Below is a small trained network, with its code and all its weights. Each question gives an input and a class and asks what happens when units are switched off, that is, made to give their printed mean instead of their output.

import numpy as np


def w(rows, s, z=0):
    codes = np.array(rows[::2]) - 128.0
    scale = np.full(codes.shape[1], s)
    scale[-1] = z or s
    return codes * scale


def norm(h):
    return h / np.sqrt((h * h).mean(-1, keepdims=True) + 1e-5)


def f(y):
    return y / 2 * (1 + np.tanh(0.7978845608 * (y + 0.044715 * y**3)))


def log_softmax(a):
    a = a - a.max(-1, keepdims=True)
    return a - np.log(np.exp(a).sum(-1, keepdims=True))


def net(x, mask):
    res = np.array(x, float).reshape(1, 5) / 4 @ E
    u = 0
    for l in range(3):
        y = f(norm(res) @ A[l][:, :-1].T + A[l][:, -1])
        res = res + np.where(mask[u : u + 6], y, B[l][:, -1]) @ B[l][:, :-1]
        u += 6
    return log_softmax(norm(res)[-1] @ U[:, :-1].T + U[:, -1])


A, B = {}, {}
E = w([
[160,113,95,143,137],'x0',
[8,2,122,13,120],'x1',
[28,229,82,110,87],'x2',
[113,108,95,180,237],'x3',
[158,112,100,141,135],'x4',
],0.0065)
A[0] = w([
[91,172,46,158,133,90],'L0N1',
[76,128,128,195,221,206],'L0N2',
[43,254,90,177,70,139],'L0N3',
[45,121,138,102,96,11],'L0N4',
[194,159,60,137,190,224],'L0N5',
[91,128,185,173,54,252],'L0N6',
],0.0078,0.0028)
B[0] = w([
[16,205,96,129,50,158],'L0N1',
[55,123,213,93,254,207],'L0N2',
[137,112,73,213,136,253],'L0N3',
[102,86,96,103,132,160],'L0N4',
[111,142,216,144,107,214],'L0N5',
[228,153,149,188,104,197],'L0N6',
],0.0071,0.0048)
A[1] = w([
[235,119,175,228,156,150],'L1N1',
[95,177,21,109,26,2],'L1N2',
[29,133,20,153,137,64],'L1N3',
[87,144,97,126,2,12],'L1N4',
[153,145,29,167,204,84],'L1N5',
[49,131,55,83,133,108],'L1N6',
],0.0086,0.0024)
B[1] = w([
[121,178,114,69,92,254],'L1N1',
[113,11,91,106,145,174],'L1N2',
[159,164,123,109,115,183],'L1N3',
[99,12,48,83,124,168],'L1N4',
[53,103,197,122,148,145],'L1N5',
[254,158,105,51,62,171],'L1N6',
],0.0082,0.0064)
A[2] = w([
[254,116,148,214,229,50],'L2N1',
[71,156,50,102,175,185],'L2N2',
[174,234,58,221,172,12],'L2N3',
[128,26,92,84,16,165],'L2N4',
[80,192,143,158,224,3],'L2N5',
[36,100,110,67,219,44],'L2N6',
],0.009,0.0011)
B[2] = w([
[50,154,157,72,113,169],'L2N1',
[156,245,135,40,52,160],'L2N2',
[115,45,90,127,188,202],'L2N3',
[125,128,187,201,152,254],'L2N4',
[59,88,127,80,39,187],'L2N5',
[254,180,51,167,176,184],'L2N6',
],0.0092,0.0073)
U = w([
[206,210,116,51,65,254],'0',
[74,164,223,58,173,68],'1',
[109,115,51,246,80,71],'2',
[24,192,79,127,118,120],'3',
[161,49,209,152,126,143],'4',
[183,91,95,81,251,66],'5',
[143,21,56,74,52,59],'6',
],0.016,0.004)

Each question gives the input, the list of numbers given to net, and the class t.
The units are the neurons (one row each of A and B). Each row of codes is followed by its name. A weight is (code - 128) times the scale printed after its matrix; where a second scale follows, it is the last column's (A, B and U).
mask holds one flag per neuron, layer by layer. A switched-off neuron (its flag False) gives its mean, the last column of its row in B, instead of its output. The means were averaged over made-up inputs and are rounded, as every weight is.
A unit's drop is (log p(t) with every unit on - log p(t) with that unit switched off) / (log p(t) with every unit on - log p(t) with every unit switched off).
The circuit of an input: a set's keep is (log p(t) with only the set's units on - log p(t) with every unit switched off) / (log p(t) with every unit on - log p(t) with every unit switched off). Starting from the 12 units with the biggest drops (on a tie, the unit counted first), units are removed one at a time, each time the one whose removal leaves the highest keep (on an exact tie, the one counted first), for as long as the keep stays at least 0.8.
circuit, biggest first: the units of the circuit, biggest drop first
k most important neurons: the k neurons with the biggest drops, biggest first
k most important neurons of layer l: the k neurons of layer l with the biggest drops, biggest first
input [-6,4,3,-5,-8], class 6: circuit, biggest first -> [L1N4, L0N2]
input [5,1,6,-5,-8], class 6: circuit, biggest first -> [L1N4]
input [-2,8,-8,2,-3], class 5: 3 most important neurons -> [L2N6, L2N5, L0N5]
input [7,2,2,0,-8], class 6: circuit, biggest first -> [L0N2, L1N2]
input [4,0,-8,8,-2], class 1: 3 most important neurons of layer 2 -> [L2N1, L2N3, L2N5]
input [-4,-1,1,-4,-8], class 2: 2 most important neurons -> [L0N2, L0N3]
input [4,3,7,0,-5], class 6: 2 most important neurons of layer 1 -> [L1N2, L1N4]
input [-2,1,4,-7,7], class 6: 3 most important neurons -> [L1N4, L1N2, L0N5]
input [8,-2,-4,1,-5], class 1: 2 most important neurons -> [L2N6, L1N6]
input [2,2,3,8,-6], class 0: 2 most important neurons -> [L2N6, L2N2]
input [-3,0,4,-2,-1], class 2: 2 most important neurons -> [L0N3, L2N4]
input [-2,1,-3,-6,-2], class 4: 3 most important neurons of layer 2 -> [L2N4, L2N2, L2N6]
input [-5,-8,-2,1,-7], class 1: 2 most important neurons of layer 1 -> [L1N6, L1N3]
input [1,6,-7,1,-8], class 5: circuit, biggest first -> [L2N6]
input [2,-6,4,0,-3], class 2: 2 most important neurons of layer 2 -> [L2N3, L2N1]
input [8,-3,-1,2,-2], class 1: 2 most important neurons of layer 0 -> [L0N5, L0N3]
input [-7,8,-1,8,-2], class 5: 2 most important neurons -> [L2N6, L1N1]
input [5,-8,3,-1,-7], class 2: 2 most important neurons of layer 2 -> [L2N3, L2N2]
input [-4,3,8,7,-8], class 0: 2 most important neurons -> [L2N2, L1N6]
input [4,6,-4,-5,-3], class 4: circuit, biggest first -> [L2N4]
input [-7,-4,-7,-3,7], class 0: 2 most important neurons -> [L1N1, L2N4]
input [-7,0,6,-8,3], class 2: 2 most important neurons -> [L2N4, L0N6]
input [7,8,-4,-3,5], class 4: 2 most important neurons -> [L2N4, L0N2]
